[130 144 158 112 108] -> 158, 158

[107 152 114 144 126 108 134] -> 144, 152

[[130 128 128 130 125]
 [ 99 120 136 120 147]
 [128 128 128 129 128]] -> 136, 147

[134 144 135 103 130] -> 135, 144

[127 150 123 140 117 120 127] -> 140, 150

[124 101 125 141 112] -> 125, 141

[158 151 156 110 133] -> 156, 158

[122 141 128 152 102] -> 128, 152

[149 113 132 110 152 133 116] -> 110, 152
---
[[111, 141, 107, 120, 152, 144],
 [117, 146, 110, 141, 108, 139]] ==> 141

[[130, 126, 155, 149, 131, 132, 142],
 [121, 120, 154, 152, 133, 135, 133]] ==> 126

[[143, 144, 111, 153, 150, 121],
 [155, 110, 113, 132, 111, 148]] ==> 144

[[100, 98, 115, 112, 123, 137, 127],
 [120, 102, 140, 126, 138, 144, 128]] ==> 98

[[127, 119, 155, 117],
 [111, 113, 149, 145]] ==> 119

[[126, 105, 113, 147],
 [104, 130, 110, 144]] ==> 105
---
[[114 137  99 117 131 141]
 [134 156 127 109 114 125]
 [122 149 105 108 128 130]] => 130

[[135 117 121 130 117]
 [122 140 141 109 111]
 [119 152 153 106 119]] => 119

[[131 143 136 127 121 151]
 [137 128 117 139 124 116]
 [138 125 118 139 128 122]] => 122

[[117 149 138 125 121]
 [ 99 141 118 111 129]
 [103 125 116 127 124]] => 124

[[116 130 123 120 117 123 131]
 [125 132 151 138 139 138 149]
 [124 114 132 103 113 148 120]] => 120

[[123 130 127 114 118 123 151]
 [116 134 124 133 143 117 142]
 [131 140 136 122 128 144 153]] => 153

[[124 115 125 116]
 [136 134 105 131]
 [113 117 139 120]] => 120

[[145 146 124 138 116 141 120]
 [140 148 130 123 139 136 106]
 [116 107 130 126 125 121 140]] => 140

[[116 113 105 147 110 115]
 [130 143 141 107 137 141]
 [112 131 109 135 111 114]] => 114
---
[[149 152 120 119]
 [139 139 115 134]
 [124 133 127 146]] => 127

[[149 133 122 140 147]
 [124 145 135 129 153]
 [129 129 137 133 115]] => 137

[[114 127 126  99 127]
 [113 144 131 120 131]
 [134 151 145 130 142]] => 145

[[139 115 121 113 107]
 [118 135 129 120 138]
 [129 127 105 140 136]] => 105

[[103 139 127 129 136 131]
 [113 127 122 130 145 108]
 [146 134 138 110 127 152]] => 138

[[135 141 143 122]
 [140 109 122 111]
 [134 123 103 113]] => 103

[[113 125 136 124 119]
 [133 125 129 116 122]
 [103 132 121 140 128]] => 121
---
[[148 142 140 139 127 104]
 [123 119 128 120 122 133]
 [128 134 122 151 144 146]] ⇒ 128

[[154 140 138 140]
 [122 126 127 122]
 [123 123 140 124]] ⇒ 123

[[104 147 135 118 132 122]
 [124 151 123 115 122 107]
 [115 141 118 123 128 115]] ⇒ 115

[[141 144 141 136 138 140]
 [142 137 141 138 148 133]
 [139 157 139 135 138 144]] ⇒ 139

[[128 133 122 121 119 152]
 [125 119 125 130 118 147]
 [129 134 128 132 130 157]] ⇒ 129

[[124  99 124 119]
 [131  99 127 121]
 [133 101 141 138]] ⇒ 133

[[117 131 141 127 120 133 115]
 [144 125 116 132 144 130 147]
 [ 98 126 118 130 128 126 101]] ⇒ 98
---
[134 130 132 124 106] -> 130

[[112 127 141 143 142 144 114]
 [105 127 142 144 141 145 107]] -> 144

[[144 130 134 145 125 140]
 [121 140 130 106 113 117]
 [115 126 126 105 123 114]] -> 126

[[116 102 130 133]
 [114 146 144 115]] -> 114

[[152 156 125 147 151 151]
 [156 138 124 151 157 155]] -> 124

[[130 126 126 157 125 143]
 [114 115 118 109 126 106]] -> 118

[[112 108 143 155 152]
 [147 115  99 106 103]] -> 115

[[144 139 123 129 143 117]
 [106 117 153 135 113 140]] -> 153

[130 150 127 123] -> 130

[127 122 112 126 154 134 118] -> 126
---
134,130,129,142,129,130,125
127,151,129,130,123,125,128
136,129,128,140,128,133,120
ans = 134

148,135,113,150
108,136,109,148
113,115,149,139
ans = 148

118,127,144,146,118,125,122
124,154,155,132,132,123,115
131,106,136,147,145,127,136
ans = 118

124,121,132,125,139,124,114
114,117,141,123,122,126,126
130,129,118,139,102,125,125
ans = 124

131,151,133,125,124,137,116
132,133,115,125,140,117,123
128,130,132,126,125,121,123
ans = 131

118,132,132,131,137,128
114,133,136,131,116,111
148,141,140,128,152,142
ans = 118

128,123,128,127,123,133,127
126,114,128,127,114,150,129
126,138,128,127,137,122,126
ans = 128

123,108,156,125
122,123,109,158
131,149,116,115
ans = 123
---
[[143 154 120 121 129 120 136]
 [124 129 131 126 125 123 125]
 [123 141 142 116 118 110 123]] yields 118

[[122 103 141 152]
 [120 130 126 125]
 [136 120 152 145]] yields 120

[[120 133 147 121 112]
 [141 114 131 118 151]
 [143 145 124 127 114]] yields 124

[[133 133 118 109 118 122 115]
 [119 129 142 154 134 145 143]
 [121 127 138 151 131 145 140]] yields 131

[[140 117 132 124]
 [127 116 100 152]
 [113 153 150 118]] yields 153

[[148 115 147 131 135 133]
 [144 115 151 130 138 133]
 [141 111 152 128 140 135]] yields 128

[[119 124 121 129 106 126]
 [127 140 119 133 121 123]
 [123 123 129 128 114 120]] yields 128

[[143 117 147 115 118 151]
 [111 115 119 127 117 115]
 [132 132 120 131 131 120]] yields 131

[[157 124 138 123 134 134 125]
 [130 126 129 127 110 117 143]
 [126 105 126 125 131 129 140]] yields 131

[[101 125 119 119]
 [117 136 106 121]
 [ 99 131 138 144]] yields 131
---
array([119, 139, 148, 103, 140, 144, 127]) gives 127
array([128, 129, 157, 127]) gives 127
array([153, 104, 156, 119, 120, 131]) gives 131
array([125, 117, 112, 128, 119, 105, 139]) gives 139
array([125, 129, 128, 154, 142, 110, 135]) gives 135
array([130, 151, 133, 106]) gives 106
array([128, 154, 101, 120, 140, 157]) gives 157
array([139, 107, 137, 154]) gives 154
